Each name stands for a flat space through zero: a line, a plane or more. A row that begins with a name and a colon came from that space; any other row is followed by the name of the space it lies nearest, among the names in its block.
z509z294: [ -10   -9   39  -77   11   35  -49  -99   95  -93  -58    4   83  -97
 -145   66  -33  125  132   -2  -82  -10 -158]
z78z128: [  60   74  124  -40 -111  -13  -30   30    1 -103  -60 -107   40  -83
  191 -128  142   -7 -108  -97   19   81  -46]
z816z798: [ -90   83  -48  142    5   -3   11   10  -29   38 -154  -12    8   83
   72    1   50  -26   31 -115 -125  -21   12]
z78z128: [ 122  -37   16  -74   31   26 -124 -286   45  -56  -27   30   76  -96
   29 -116  231  142   44    5 -111    8  -32]
z78z128: [ -30  153  -98 -104  -64   -6   29   70  -94   48  -55 -122  153   60
  -72   27  -18  142  -58   -2  100   -9   96]
z523z181: [ 138  -85  100   13   54   24 -109  -53   28    0   24  -68  -17  -83
  296 -124  167 -119 -123  -55  -39  -90 -104]
z244z168: [  64  116   -1  -17  -46  -91  -12   74  -52  -79 -269 -117  199  -36
  255 -195  169  -86 -209 -135  -41  -56 -133]
z324z777: [ -21   83   38   -4   26   16   53  108   26  -71 -129 -135   26   36
  242 -172  229   65 -140 -177   87   -4 -132]
z324z777: [  25   -3  -60   51  -19  -26   35   29  -77   62   18   21    2   20
   35   -1  -28 -113  -70   13   11   35   66]
z244z168: [-140   99 -139  -33  -42  -24  113   42  -77   69  -65  -21    8   94
  -69   37  -76  -37   49   54   22   88  163]
z324z777: [-158   58   22  -70   59 -115   79  158   10  -55 -174 -117  -74   49
  179 -176  -54 -171  -49   18   16  -41   12]
z816z798: [ -27  -53  114   23  -21  -28   26  182   37  -79   92   41   -7   66
 -155   26 -119  115  -52    1  138  -67  -40]
z523z181: [-105   42   31   18   -2   22  146  119   72  -53  -32  -30 -215  -51
  154   -3  -17 -180   55  -61   43  183  -87]
z509z294: [  48   10  102  -57  116  117  -17 -110  139 -153  -28 -119  -12 -164
   53  -86  195  265   29 -194   24  106 -322]
z324z777: [ -15   26  -37  118   53   10   31   28  -50   88  -47  -73 -118  -33
  242  -16   -3 -248  -39  -83  -79   59  -15]
z78z128: [ 171 -156   63   69   53  -75  -95  -40   88  -57  180  314 -113  -58
 -310  117 -176   62   94  149   -6 -121  -29]
z816z798: [ -23    7    0  122 -100  -72  -98 -157  -27   10 -204   96   63   27
  155  -64  112 -226   64    4 -314  -48  107]
z324z777: [  50  -87   38  -52  -30  -28   51   59  -40  -16  110   -4   -1   20
   87 -129   57  -71 -166   52  146   51   56]
z324z777: [ 169  -86 -104  174   35   96   55  -74  -93  161  102   24  -86   10
  412 -106  332 -248 -212 -122   30  117    6]
z816z798: [  73 -123   84  177  -72   58  -97 -126   55   30   36  139  -72  -65
  146   95   67 -246   86  -25 -222   -4  -46]
z523z181: [ 184   18  -99    5   68   30  -27 -148   30  -39    9  123   69 -149
 -223   98   18  204   56  -42  -14   55 -190]
z509z294: [ 126   61 -115  100  -12  -87   18   63  -22   23  -70  187  -16    4
  -34   59  -11  -85  -27    7  -11  -61  -18]
z78z128: [ -88 -117   96  -13   49  138   -4 -114  130  -31  131    8 -114   12
  -35   36   84  131  155   -9   -2   51  -45]
z523z181: [-101    8   71  -11   79   32   31  -20  114 -100  -42  -29 -118  -46
  -28  -22   -3   93  128  -61  -26   69 -123]
z509z294: [ 138   76  -88   48   10  -71  -12   13   46  -65 -107  197   46  -79
 -204  119  -64   76   62  -13  -38  -62 -162]
z509z294: [ -97 -146  -23   18   10  115    9 -134   66   66   98   88  -25   63
  -79  122   12  -26  167   75  -79    0   29]
z244z168: [-14 110 -87   2 -64 -40  71 103 -37  24 -34  50 -14  44 -78  76 -65  -3
  14  22  64  30  74]
z244z168: [ -51 -130 -110 -118  161   86   24 -185   98   39  127  109  -47   24
 -264   95  -31  182  206  152   29  -25   -9]
z324z777: [  14  -90  -15   -7  101   64   36 -128  103  -59   31   91  -55  -42
  -58  -21  113  102   86  -20   -2   66 -142]
z324z777: [-125 -174   13  -29   27   91   68 -125   19   27  224   57  -79   76
 -185   21  -32   97  108  109   56  142  134]
z244z168: [ 160   14 -100   59  -18   68  -58 -185   20   33  -72   98   85 -111
   60   86  170  -38   50  -68 -144   21 -138]
z816z798: [ -38  219 -111  -21  -74 -158   88  182 -148  -29 -218  -77  157   37
  -68  -66 -119    7 -140  -41   54   37   60]
z244z168: [ -72   75  -42   94    9   24   -1    0  -22   35 -144  -72   46  -32
   30   88  -73  -79   59 -108 -152   12  -93]
z509z294: [  46   93  -20   -5  -70  -48  -37   71 -163   82  112  -75   61   61
 -132   19 -119  143 -116   34  116    3  240]
z244z168: [-118  -84   49  -73  134   71   -1   20   83  -19  134  -41  -18   70
 -276   80 -140  298  106   41  107  -95  -48]
z509z294: [ -89  -38  104  -48   38  -31  -83  -41  132  -92  -73   43  -33    6
  -80    6  -56   51  167   64 -115 -147  -42]
z523z181: [-115   -9  -39    5    2  155  -90 -224   78   23  -53   14  187   65
 -262  193   54  319  255  -43 -176  -86  -58]
z324z777: [ 281 -141   68  -63  143   27 -144 -142  152 -118  -32   65  103 -190
  130  -99  232   54  -82  -56  -37 -188 -392]
z244z168: [ -49 -156   66    1  -11  153  -43  -91   16  107  202  -63  -36   43
   83   72   46  -48   41   38   -8   -2   74]
z78z128: [-147   91   63  -61  -71   15   98  136  102 -125  -95  -43  -34  -39
  -83   90 -111   27  124  -45   30   94 -132]
z816z798: [  -8 -123   60   40   36   33   -7  -86   88  -62  144  162  -85  -27
 -276  100 -104  139  152   56  -13   51  -39]
z509z294: [  89  -81   43   46    8  106   -9 -213   40  -39   48    6  -42 -137
  156  -75  228  -26    7 -104  -79  206 -120]
z78z128: [-111   84  -17 -171  -79  175   22  -88   64  -14  -56 -181  152  -23
   -1   94  134  185  121  -67   10   82  -90]
z523z181: [ -73  120  -65  -77  -80   12    5  -59  -20  -24  -93  -24  150   29
 -199   66  -10  209   97    1  -26   41   53]
z244z168: [  81 -153    9   22   90   46  -33 -128   96   10  216  206 -170  -35
 -191  104  -45   79  147  115   17   -3    2]
z324z777: [ 187 -165 -105   99   57   80  -53 -266   51   73  157  291  -54  -57
 -127  130  106    4  122   73  -93   17  -34]
z509z294: [  16  105   94  -94   12  -37 -142  -39   45 -113 -133 -111  140  -81
 -112  -16  -41  244   49  -49  -77 -125 -102]
z509z294: [ -17    9   50  -81   36  105  -82  -67   34   60  103 -131  -51   17
   67   20   80  142   56    3   37  -58   68]
z244z168: [ -10   32  -44  163   60  -40    6  -24  -16   55  -81   57 -171  -14
  154  -15   -2 -211   47  -48 -146   33   27]
z509z294: [ -41  -30   43 -241  -60  126   -7 -179  116 -108  -16  -90  151 -101
  -45    2  148  165  118   24    1   97 -133]
z523z181: [ -96   42   72 -106  -55   19   38   96   40  -73   -8 -105   30  -33
  -81   52 -119   58   42    2   64   45  -56]
z523z181: [ -18  107 -132  112   18  -74  -15   -7 -102   51 -250   -8  179  125
   85 -101  133    8  -98 -104 -121 -124   31]
z816z798: [  60  -92  -91   27   59   78 -100 -228   75   52   -4  167   99   16
 -154  135   89  115  165   47 -152 -148  -66]
z324z777: [ -63  225 -120   77  -84 -211   81  204 -106   11 -186   84  -78  -48
 -188  156 -428 -240   82   73  -88   66  112]
z523z181: [ 112  -97  -31   54   61   88  -14 -209   77   26  169  180 -184  -87
  -59   76   92   35  146   36  -33  124  -12]
z78z128: [  42   73  -59   27  -98  -65   24  164 -162   97  -33  -85  117   89
  160  -55    8 -149 -234  -13   82  -53  135]
z509z294: [ -15   38    1   61  -62 -134   58  143 -129   -4  -62  -21   28   77
  104 -161  -22 -143 -199   -9   47   31  133]
z816z798: [  36  -51  -33  -26   68   17  -28 -138  -16   25   42   -3   -2  -50
  -19  -36   20   20   17   32  -39   41   13]
z244z168: [   7   82  -71  -51    1   70  -24  -93   -7   12 -105  -94  160  -22
    5   20  122  143   16  -87  -43   -3  -86]
z78z128: [ -14  136    7    4 -137  -56  -54  107 -133   41 -128 -152  198   73
  110  -44   12  -24 -152  -58  -21  -88  117]
z523z181: [-126  -77    5 -112   -7  139   15 -136   16   32  121  -89   73   62
 -117   34   53  193   92   42   39   73   74]
z523z181: [-103   44  -68  -82  -24  -37  -55  -30  -11   57    5   58   61   94
 -328  168 -222  142  186  174  -45 -137  189]
z244z168: [ 117  141  -33   -3 -104 -165   51  223  -11 -103 -160  111   52  -67
  -37   22 -108 -116  -97    1   61  -36 -102]
z78z128: [  58  164  -52  184 -150 -172  104  244 -200   36    0   82  -89   54
  -15  -18 -155 -152 -183  -32   98  154  230]
z816z798: [ 182   95  -70   76  -62  -64   45  170 -101   35   38   59    9  -15
   18   28  -13  -33 -191  -50  152   20    5]
z78z128: [  -1  202  -42   51 -177 -167   29  327 -145   16  -80   21  119   78
 -223  152 -329  -17 -101   30   89  -90  135]
z244z168: [ -73  143   99   51  -39  -91   -5  204  -35  -98 -176 -150   72  -44
  -11  -12 -188    1  -69 -135  -36  -20 -113]
z78z128: [ 117  -34 -110   61   -3   89  -19 -164  -32  103  107   95    0  -74
  -78  152   20   -6   67    8  -56   93    0]
z816z798: [ -35   35   72  -23  -14  -31 -111   -8  -48   57  -10 -133  -24   20
  138  -53  -37  -73  -13   37  -74  -96  159]
z509z294: [  37   72   -7    3   64  -45   11  109   35  -43  -57    3  -42  -30
  -28   11  -55   53  -15  -43   55  -64 -109]
z324z777: [   6  108 -103  -32 -105 -126   46  170 -203   97  -87 -108  145   63
  107  -61 -106 -214 -221   52   60  -25  181]
z816z798: [-145   76   35   42  -61  -56   -6   14   -1  -45 -110    5   -5   13
 -147   66 -178    0  141    8 -135   33   64]
z324z777: [ -16   46   12   82 -113 -109  -31  134  -75   -2   30  121   77   60
 -367  181 -331   73   37   81   -9  -75  125]
z816z798: [  10  100   -2   -5 -139 -154  -12  141 -100  -48 -165   -6  189   10
  -50  -22 -138  -99 -116   22  -36  -65   45]
z816z798: [ -57   58  -77 -184  -73  -91  -83  -84   -3  -24 -260  -11  294   87
   -7  -79   90    9   28  125 -129 -230   76]
z78z128: [ -30  102  216   -5 -143   23  -78  183   18  -85  -51 -212   75  -60
  109   44  -70   19  -63 -138    4  -43 -103]
z523z181: [  22  -53   65   56  -30  -37   10   78  -84   31   11  -86   -9   70
  334 -216  160 -198 -237  -47   45   -7   89]
z523z181: [ 194   58   -2  -13   50    8 -105 -137   32  -73 -119  -23  113 -162
   84  -71  184  115  -51 -126  -79  -26 -218]
[  28   99   -3   27   48 -116  -16  136   19  -91 -106   64   41  -11
 -239   48 -181  164    8  -25   24 -122 -106]
z509z294
[  68  128 -157   37  -37 -106   26   22  -89   -9  -97  135  143   -8
 -335  111 -165  138   13   20   -9   11   15]
z816z798
[ 202   99 -149   42   24  -76   45   19   94 -147 -161  294  109 -182
 -391  212 -128  152  104  -47  -23    0 -370]
z509z294
[  52  -57 -109   13   54  101  -80 -255   32   68   74  135   80    3
 -271  166   36  238  184   45  -99  -40    2]
z523z181
[ -12  131  -35 -126   30  -26   48  178   -2  -56  -32 -100  103  -12
 -229   75 -167  252  -34  -21  183  -53 -107]
z509z294
[ -70  -25 -164  -22   71  -53   42   -8   32   39   -6  215   22   87
 -414  197 -243   97  195  175  -17 -122   43]
z78z128
[ 113 -127  109 -121   50   95  -62 -180  103  -75  102  -44  -23  -91
  201 -174  309   83  -46  -16   50   38 -103]
z78z128
[-179  -67  -64 -144  113  155  -72 -319  132   28  -30  -17   88   81
 -191   71  121  303  314   75 -146  -95   11]
z324z777
[ -13  -31  -28  -96   11   97   17 -123   30   63   80  -60 -100  -39
  163  -12  125  -84   65   50   10  101   60]
z523z181
[ -17  136 -104 -191   51   36    4  -23   49  -57 -164 -111  219  -42
 -163   52   22  287   57  -40   44  -75 -185]
z244z168
[ -79  -94   70 -124 -111   11  -18 -102   14  -30  231  107  -13   65
 -365   78 -135  209  155  220   72   80  266]
z509z294
[ 10  40 -43 -63   5  -3 -23 -20 -15  33 -42 -46  44  19  62 -28  60   7
 -16  22   5 -58  40]
z816z798
[ 82 -56  87 109  -6 -22 -60  63 -40  25 112  19 -51   7  37  -6 -45 -39
 -99 -21  22 -53  37]
z816z798
[ 281 -122  122   50   38   18 -105  -30   11   -9  208   34  -99 -169
  148  -43   61  -74 -153  -25   65    1 -108]
z78z128
[  40  205   14  -93  -35  -11  -53    8   74 -130 -176  -65   96 -181
 -173  129 -106  200  129  -87  -57   13 -217]
z324z777
[-107   29  -78  172   44    5   45   33  -42  111 -105  -10  -94   66
  162   37  -28 -234   36  -71 -142   -1   29]
z244z168
[ 266  -92  -22   56   10  -71  -53 -159   55  -45   47  287 -126 -145
   64  -52  132 -164    5   80  -71   39  -45]
z244z168
[  99 -294  -11  -64  176   90  -12 -228  136   14  260  209 -141   15
  -47  -60  186   76   70  155   78  -40  -24]
z78z128
[-119   -1  -46  144   88    1  143   70  -11   28  -47   -1 -181   64
  160  -83   41 -151  -18  -98   -2  127  -10]
z324z777
[ -27 -133   65   44   19   57  -72 -164   82   17  166  145 -143   -1
 -164  112  -65   45  212  107  -98    8   90]
z509z294
[ -43  215  -32  158 -146 -167  -67  116 -210   65 -327 -141  172   22
  218  -56 -109 -305 -143 -107 -248  -61  129]
z816z798
[ 236  -45   97  103 -121   48    0   46 -106   45   63 -142  -26 -145
  629 -194  303 -419 -363 -174   40  173  -76]
z78z128
[-44 -86 -10 -39  -3  70  27 -22 -10  54 154  10  18 124 -75   3  64 131
 -13  57 117 -10 117]
z244z168
[  -7  -21 -178   41  107  160   79 -184   89   43  -31   96    3  -56
 -109  169  103   93  190  -79  -76  106 -218]
z816z798
[ -75  -13  -33 -102  137   81  -44 -230   91  -36   -4  -17   18  -21
 -224   19   36  327  209   16  -61    8  -49]
z523z181
[-149   45  105  -62   84  -26   -6   88   76 -136 -302 -238  136    9
  253 -216  120   -9  -82 -164  -78 -134 -249]
z509z294
[  10 -113  -29  -36   99   77   38 -141   93 -108   46  109  128  -27
 -337   37   38  341   82  -30   40   49 -218]
z324z777
